In the rows, 128 means zero.
Each row has a class, written after it.
[114 127 105 106 114  98 140 141 146 123 102 124 139 144 138 103 106  98
 127 133 130 137 164 108 121 131 109 116 138 127 111  95 109 107 150 144
 117 108  98 128 138 121 120]
lesak
[133  73 146  71  83 124 123  95 152 115 103 104 122 143 131  95 124 146
 168 137 159 129 143  68 139 137 103 157 128  96  99 147 150 139 105  96
 132  85  91 108 177 144 116]
vom
[111 119 146  82 105 134 127 116 136 111 126 137 128 136 149 185 119 169
 164 135 136 131 178 101 109 125 106 129 146 119  97 146 132 138 124 124
 162 115 179 138 148 115 144]
siv
[130 109  97 128 166 134 108 122 123 123 120 149 129 119 146 137 113 152
 132 136 111 132 138 130 101 135 148 156 136 132 127  91 103 110 161 125
 150 133 143 114 112 161 124]
lesak
[ 91 178 118 100 107 165 101 109 160 126 111  90 153 104 123 143 106 137
 151 150 130 124 115 103 121 146 123 143 120 114 130 128 122 151 101 147
 141 110 178 159 125 112 104]
siv
[134 107 136 161 128 163 135 142 110 116 108 146 141 153 131 113 131 137
 144 130 112 117 181 160  65 123 125 139 145 131 115 150 136 121 124 147
 176 147 102 124 132 134 114]
fik
[122 127 156 159 127 155 134 170 139 149  89 136 121  98 148  64 136 114
 135 129 134 139 154 167  80 114 175 163 138 126  90 126 121 117 114 158
 139 128 141 145 116 133 162]
Pomol
[141 116 116 146 141 140  99 141 130 116 117 103 183 130 134 180 135 126
 176 145 132 131 145 155 150 157 166 151 131  96 120 174 129 113 151 159
 179 141 114 147 116 155 142]
vom
[ 92 120 166 133 113 197 100 160 118 140 109 143 155 123 140  80 101 163
 173 130 159 142 139 125 103 153 198 148 127 123 135 114 104 131 153 129
 167 122  86 166  94 140 128]
Pomol
[133 102 130  99 114 144 122 121 117 117  91 105 135 115 118 153 120 128
 128 101 121 121 129 121 162 134  90 130 119 146 131  97 124 146 158 121
 134 122  98 120 128 128  70]
fik
[143 120 118  47 185 134 109 112 102 123 126 122 115 112 138 178 106  99
 139 135 114 114 137  99 137 170 140 117 147 148 103 125 119  93 171 105
 133 115 106 118 187 112 113]
lesak
[131 128 158 160 132 129 104 137  92 118 121 105 171 140 111 136 118 140
 116 148 137 146 150  28 110 107 122 114 143 118 119 172 136 121 132 114
 155 111 124 136 147 136  98]
sokod
[140 119 112 133 128 123 124 143 138 103 136  84 139 129 159 145 125 131
 117 113 106 124 153 155 155 135 152 136 137 119 132 149 129 139 128 139
 123 121 106 150 113 134 104]
Nuti
[109 136 121 147 119 131 132 167 168 105 118  94 170 162 136 119 103 102
  98 134 118 116 156 176 108 117 131 133 136 124 130  87 148 121 174 196
 131 118 131 115  95 144 129]
fik
[108 125 122 107 130 175 138 137 115 123  94 165  85  99 183 109 162 131
 129 118 113 134 147 154 133 127 169 131 124 132 122 116  93 146 114 121
 103 119 133 167 147 113 142]
Nuti
[133 148 129 173 103  90 128 131 143 167 136 137 134  87 137 173  95 136
 124 123 135 147 129 119 138 132  94 145 135 141 129 169 117 117 117 109
 125 135 149 154 115 119  89]
siv
[121 105  86 121 121 138 125 122 135 158 153 106 128 113 120 111 140 162
 143 106 129 133  88 126 165 113 108 191 115 122 137 142 105 145 126  92
 132 126 103 144  90 123 130]
lapu
[138 153 126 133 140 119  92 107  99 142 114 102 132  69 104 132  79  98
 116 125 118  95 121  67 117 128 102 131 131 172 113 103 137 134 134 124
 109 152 144 140 113 146  55]
fik
[133 108 134 146 108 180 149 125 168  93 137 139  81 145 175  70 119 159
 145 130 130 131 154 163  89 130 198  97 129 107 124 130 106 154 119 144
 127 116 137 158 104 150 136]
fanod
[124 127 112 142  92  99 116 165 159 106 109 124 126 134 134 107 130 103
 130 135 142 147 156 120 165 149 111  98 140 115 114 141 112 119 141 120
 128 134 115 112 149 138 128]
Zefi
[101 127 122 142 106 148 152 139 156  95 121 149  93 159 142  96  99 123
 119 134 112 127 164 140  82 127 152 106 117 112 137  94 101 126 154 186
 126 134 176 124 101 143 127]
fanod
[150  98 153 105 167 173 118 140  93 137 115 112 121  55 149 132  85 125
 155 124 138 128 128 104  96 129 135 158 123 144 107 145 121 125 186 128
 131 127 161 161  96 137 135]
Tomum
[118 110 112 136 151 140 125 165 112 148 114 144 145 132 146 114 105 135
 115 111 136 122 116 104 112 123 123 154 124 134 136 108 133  97 150 112
 135 139 117 117  97 131 147]
fel
[147 116 132  95 166 107 119 118 156 102 158 100 151 140 167 146  89 115
 131 152 113 125 159 124 127 129 134 142 146 119 105 144 142  97 155 169
 125 116  88 111 129 149 135]
lesak
[111 122 121  86 163 155 125 134 133  86 129 143 154 125 115 115  95 114
 144 173 110 133 179 118 127 141 124 128 131 110  97 127 122  73 146 155
 129 132  97 109 141 146 112]
sokod
[137 129 117 145 140 167 170 113  86 128 129  96 109 175 107 108 130 150
  94 102 103 106 147 143  59 142 102  98 155 135 129 119 154 104 169  95
 120 136  78 109 103 108 121]
fanod
[110 128 134  91 123 177 118 124 128 114 126 171 122 136 157 144 130 165
 152 143 122 133 146 129  88 108 111 133 137 124 151 156 156 140  92 109
 132 119  95 108 152 158 101]
Nuti
[111 124 131  99 136 148 125  98 107 152 107 168 134  80 141 143 146 147
 147 118 129 139 102 136 158 136 141 180 114 149 133 157  96 130  94 103
 129 131 117 157 117 137 149]
sokod
[124 136 100 157 128 142 119 153 110 153 132 137 138 128 122 127 116 151
 111 103 130 140 111 160 128 146 116  91 140 147 165 127 124 119 128  60
 120 110 122 149 119 106  98]
siv
[160 103 126 172 128 182 147 108 135 111 135 118 105 169 153  42 150 150
 146 105 132 135 137 187 115 105 162 121 130 102 123 127 141 163  71 122
 142  88 119 143 137 115 144]
fel
[102 138 125 178  94 128 128 141 127 131 115 129 127 168 136 127 137 150
  96 112 111 134 134 142  96 100 135 129 125 126 141 120 127 147 145 144
 137 154 144 147  89 123 138]
lapu
[ 92 111 129  67 103 139 124 100 111 166 148 179 109 115 143 138 123 137
 136 121 130 130 115  82 199 150  92 144 128 137 142  94 121 139 129  95
 121 118  35 152 117 143 141]
lesak
[129 149 139 134 153 130 148  63 167 138 144 193 122 128 116 136  83 150
  93 140 126 133 100 121 103 136 151 136 130 109 138  87 132  92 116 103
 128 120  89 100 150 161  62]
fel
[ 97 151 113  89 153 130 123  98  97 144 119 182 150 123 128 185 128 145
 173 130 125 118 117  71 128 141 142 140 130 142 130 133  66  99 138 120
 147 148 116 149 136 111 123]
fanod
[103 122 140  72 106 111 135 143 143 111 123 107 168 157 134 215 116 153
 159 142 106 137 133 114 111 116  64 129 141 150 133 169 112 130 160 130
 148 171 114 113 116 110 114]
Tomum
[120  95 120 144 171 170 137 132 106 106 111 122 140 129 131  89 134 170
 105 128 136 156 140 120 102 115 183 167 125 106 110 113 144 126 139 111
 160 101 109 117 109 164 105]
sokod
[105 124 182 121 124 139 132 134 148 107 138 192 118 146 130 137 120 139
 141 148 105 158 198 165 142 156 143 122 134 128 114 115 143 109 117 151
 163 128  90  60 192 165  94]
siv
[121  84 106 127 112 120 108 156 109 126 128 177 140 165 149 139  87 153
 151  96 134 118 121 150 157 151 118 137 128 148 152 100 116 106 151 122
 129 149  84 135  89 124 112]
fanod
[128 113 128  92 107 140 129 129 127 132 149 165 134 161 116 168 135 129
 143 119 114 123 124 182 133 134   4 156 158 160 134 185 136 125 138 123
 138 150  90  94 152 136 122]
Zefi
[120 117 111 139 131 121 128 149 124 144 114 129 152 139 121 112 150 100
  95 115 131 113 101 118 128 109  79 146 112 141 138 127 117 108 140 117
 115 143  99 116 109 129 134]
Zefi
[143 141 131 154 137 132 140 146 146 123 133 129 157 117 156 161 111 143
 171 122 138 121 162 159  86 107 140 104 129 132 137 198 142  94 172 146
 134 152 131 115  97 134 142]
fel
[129 128 152 133 142 144 131 174 142 145 134 102 176 142 180 106 130 152
 129 124 170 125  92  75 104 116 169 128 128 138 128 162 138 127 116  96
 133 144  53 144  93 127 155]
fel
[105 121 142  90  84 130 122 153 149 115 140  66 142 181 122 136 157 116
 148 131 112 124 143 116 177 111  84 153 144 134 109 141 132 174  95 167
 155 120 104 125 140 119 140]
Pomol
[106 158 120 108 131 101 166 139 138 149 154 115 138 149 123 166 149 113
  89 145 122 108 102  99 100 122 122 112 151 163 112 135 110 127 118  94
 117 157 107 149 129 125 144]
rov
[124 131 131 142 112 137 127 134 140 108  94 134 114 122 167 128 119 118
 110 118 136 118 157 128 105 141 129 128 146 140 101 150 109 136 158 140
 128 129 143 160 125 157 134]
Zefi
[132 147 120 121 132  81 129 126 135  88 156 100 149 175  85 170 117 124
 125 153 103 125 151 115  94 129 118  81 157 149 120 151 125 129 124 124
 148 154 148  93 168 150  77]
rov
[134 107 119 148 129  97 139 122 141 138 145 136 115  93 107 123 106 142
 125 117 132 168 134 150 115 102 146 156 111 122 119 128 109 121 171 123
 129 159 160 115  80 151  98]
lapu
[109 130 139 132 127 154 172 113 145 130 149 132 128 111 133 121 120 160
 108 104 104 131 144 181 164 116  99 124 110 127 127  82 122 130 146 141
 100 129  75 142  69 123  94]
siv
[142 104 143  94 163 133 132 129 120 120 133 126 114 120 115  73 121  83
 141 148 170 123 147 112 101 135 211 117 122 139  69  64 122 119 139 117
 137 120 142 114 174 117 113]
fik
[128  95 120  85 136 111 153 120 118 123 126 115 145 161 132 167 146 156
 134 109 124 102 135 119 133 138 112 162 139 102 106 126 125 128 123 134
 167 137 121 142 112 123 179]
vom
[129  87 188  98 112 172 130 131 103 145 105 135 118 110 125  98 142 121
 125 118 123 132 103 108 164 127 104 129 110 127 121  77 128 144 136 114
 117 125  80 143 130 103 142]
Tomum
[118 111 128  66 117 116 139 172 123 114 148 126 125 128 111 198 112  72
 125 124  92 123 170 190 125 129 102  77 166 167  92 170 150 130 154 135
 128 159 144 165 132 135 119]
rov
[113 110 144  91 104 138 150 118 165 100 129 140 159 166 107 113 138 122
 125 154 137 133 166 146 136 133 136  98 121 110 127  92 143 102 125 113
 122 113  63  97 126 167 150]
sokod
[121 149 132 103 135 167 140 134 142 122 161 106 138 119 119 138 129 147
 138 122 104 111 123 179 152 150 138 134 121 110 144 108 144 141 108 142
 137 154  64 125 103 117  93]
Nuti
[110  94 133  94 144 174 115 127 102 114 123 129 129 149 126  88  86 124
 163 127 128 143 160 116  92 121 133 145 116 138 114 106 138 130 123 126
 156 140 123 112 120 136 101]
fel
[107 115 139 148 111 169 120 159 165 133 111 111 124 110 158  83 139 182
 150 148 134 164 136 138 105 117 175 155 132  86 130 144 126 126 116 105
 153 129 107 117  88 142 165]
Pomol
[121 147 138 148 105  83 138 121 144 104 138  61 158 160 113 139 103 125
 131 138 119 149 143 106 122 138 137 125 126 130 139 164 139 151 123 151
 156 151  92 108 110 146  74]
Tomum
[122 117 117 175 120 167 162 138 129 113 124 111 115 142 154  60 145 140
 112 134 143 159 163 158 137 144 166 150 133 115 113 122 100 137 137 132
 129  96 110 151 106 148 170]
sokod
[104 130 157 164 138 190 146 156 138 134  91  87 164 147 134  36 169 163
 110 142 166 142 108 107  23  96 241 139 135  92  93  91 123 154 121 110
 165  87 143 172 122 118 159]
rov
[127 122 159  93 117 130 140  85 113 102 153  91  92 119 100  55 123 119
 135 138 110 164 131 108 165 170 152 114 126 111 119 150 139 168  85 121
 131 133  71 114 152 135  93]
Tomum
[143 107 104 120 155 128 140 145 103  97 102 101 143 131 113 117 168 106
 142 125 105 164 132 178 117  99 133 134 127 119  94 149 107 155  87 157
 158 145 174 147 131 114 133]
rov
[107 155 159 187 112 146 150 130 151 150 114 120 140 107 126 118 160 139
 112 118 126 145 130 169 143 110 136 141 119 111 109 114 140 131 153 138
 140 161  61 121  88 126 102]
Zefi
[108 111 121  71 165 146 124 120 127 103 111 135 148 140 122 109 121 119
 146 138 117 147 135 132 126 109 134 164 121 122 112 116 101 116 117 158
 140 113 106 114 138 139  99]
Pomol
[106  89 178 117 115 171  94 116 121 126  97 130 128 110 148 103 105 159
 175 140 139 132 164  70 107 157 190 156 116 124 121 166 132 127 148 102
 160 115  79 116 156 181  87]
vom
[100 121 142  91  99 153 135 108 134 132 125 143 140 145 109 159 121 143
 138 154 127 120 107 111 113 172 125 136 130 121 139 126 116 116 161 107
 147 153  85 134 133 116 121]
Tomum
[137 131 111 123 141 127 142 138 115 124 125 134 139 160 122 110 114 100
 124 127 125 121 139 124  91 139 121 114 156 137 109 132 107 100 135 138
 122 123 119 147 138 115 129]
fanod
[114 143 133 124 151 163  89 144 101 120 103  97 165 121 137  71 133 137
 126  99 115 107 119  99 148 140  99 166 145 127 131 137 124 140 131 151
 142  95 113 135 129 141 158]
Zefi
[119 111 125 117 124  71 148 140 148 116 117 131 156 126 138 185 142 124
 121 129 117 155 147 153 151 122 143 117 131 105 117 165 123 107 160 147
 130 166 118 129  97 148 140]
vom
[128 127  93 159 108  62 137 133 150 120 124 143 116 155 120 137 115 116
 127 118 101 155 183 136 159 117 102 140 138 105 126 160 106 100 126 143
 145 112 132 100 171 126 110]
lapu
[127  96 153  98  94 126 117 170 139 104 109 103 148 155 146 177 166 165
 144 106 129 113  98 125 173 111  87 110 114 134 144 138 134 169 159 151
 128 154 133 111 119 120 134]
vom
[109 120 117 131 155 159 149 165 138 111 121  81 140 139 158  60  85 143
 118  99 108 135 162 141 109 122 155 133 127 121 117  90 128 128 132 137
 138 130  93 138  63 133 126]
fel
[121 153 180  89 118 123 177  60 144 123 136 130 114  87 103  67 128 115
 165 142 143 145 148 141 119 137 187 108 118 122  80  99 112 143 115 140
 108 141  93 146 129 119 115]
Tomum
[122 164 143 158 169 112 143 133 148 116 152 134 162 104 140 134 128 123
 107 154 119 144 150 140  97 109 193  87 119 121 115 128 103 104 129 158
 117 158 157 148  87 141 135]
siv
[ 94 192 153 113 153 153 165 132 156 125 115 138 131 117 125 139 117 101
 118 149 115 139 179 145  76  96 160  90 154 135  89  94 105 112 157 164
 123 113 131 148 130 143 114]
Pomol
[108 122  91 198 102 153 103 178 144 106 103 131 102 119 143  53 113 131
 109 144  72 132 159 136 143 160 132 121 149 102 149 141 134 124 121 135
 129 121 107 132 129 165 111]
Tomum
[101 129 100 116 122 128 127 165 115 128 126 118 130 122 143 184 131 137
 162 105 129 125 150 184 173 141 122 137 108 151 126 113 133 135 153 148
 145 158 158 125  92  96 133]
siv
[ 81 152 120  93 123 109 118 114 158 134 148 106 115 148 108 152  81 117
 117 130  94 148 176 146 128 156 169 126 146 146 134 117 139 109 159  83
 142 122  91  86 147 163  90]
lapu
[126  96 125 122 128 128 137 141 147 120 125 131 151 127 134 104 105 118
 115 122 124 126 180 137 116 112 149  89 147 137 112  83 120 114 153  91
 121 108  79 153  99 167 113]
fik
[102 132 110 130 122 120 122 139 104 151 113 154 131 112 137 165 147 149
  93 136  93 153  89 106  85 122 105 130 163 149 154 197 105 137 126  78
 127 165 157 166 106 135 150]
Tomum
[102 149 165  68 106 141 119 125 179  92 134 114 143 141 102 117 157 118
 150 141 113 131 143 127 179 139 115  99 124  90 127 116 113 143 123 162
 150 121 123  86 168 131 154]
Zefi
[121 151 155  90 115 121 116 135 144 107 159  91 163 144 142 172 130 135
 145 142 129 126 143 120 114 104 122 119 147 147 129 164 156 156 129 148
 118 135 124 115 134 144 109]
Nuti
[114 110 120 140 132 117 124 174 106 114 156  88 144 170 133 154 123 141
 102 113 102 109 142 143 107 109 137 102 150 154 131 163 174 139 150 114
 141 148 112 131 101 140 117]
rov
[ 69 159 107 102 113 117 152  65 140 147 162 169 139 138  86 199 121 130
 132 134 116 121 157 147 124 142 131 134 127 152 139 136 112 113 158 111
 139 114 129 130 146 144  61]
siv
[130 111 126 154 133 122 151 153 138 114 129 150 155 164 140 112 129 135
 103 127 139 119 145 138 120 102 124 122 134 132 128 125 121  99 145 136
 113  96 112 129 130 133 135]
sokod
[119 123 168 120 133 163  99 124 126 157 139 121 113  95 107 104 141 117
 133 136 123 129 107  97 125 140 114 188 116 141 125 145 136 147 100 111
 168 152 120  80 142 171 126]
Zefi
[121 106 122 122 146 117 159 134 123  92 147 137 150 183 142 121 146 134
 117 135 108 128 144 147 127 132 172  96 137 120 120 117 104 128 120 134
 142 156  68 161 103 128 148]
Tomum
[104 117  94 116 119 118 100 137 124 120 134 129 110  96 141 168 122 141
 146 142 100 141 153 122 157 144 129 144 143 135 129 163 128 136 135 111
 152 174 139 112 108 155 122]
fik
[ 90  85  84  94 121 143 148 117 115 139 146 125  97 144 105  54 135 105
 115 111 105 145 156 137 132 134 151 137 135 120 119 133 148 130 101  70
 134 118  95 130 117 142 131]
fel
[114 113  98 133 154 142 141 125 122 103 130 157 112 143 163  74 114 165
 131  97 126 137 159 182 114 126 137 144 149 128 118 135 117 127 137 118
 136 108 105 131 113 147 126]
Zefi
[140 114 175 110 122 129 119 124 127 118 151 172 117 150 127 147 132 150
 169 124 117 138 157 173 156 119 124 116 128 124 116 124 145 117 131 137
 143 157  88  86 160 115 141]
lapu
[134 122 125  94 115 107 134 112 139 149 120 143 120 106 109 118 116  92
 128 122 115 140 118 158 147 149  94 144 128 141 121  93 106 126 125 143
 118 141 117 128 130 123 116]
lesak
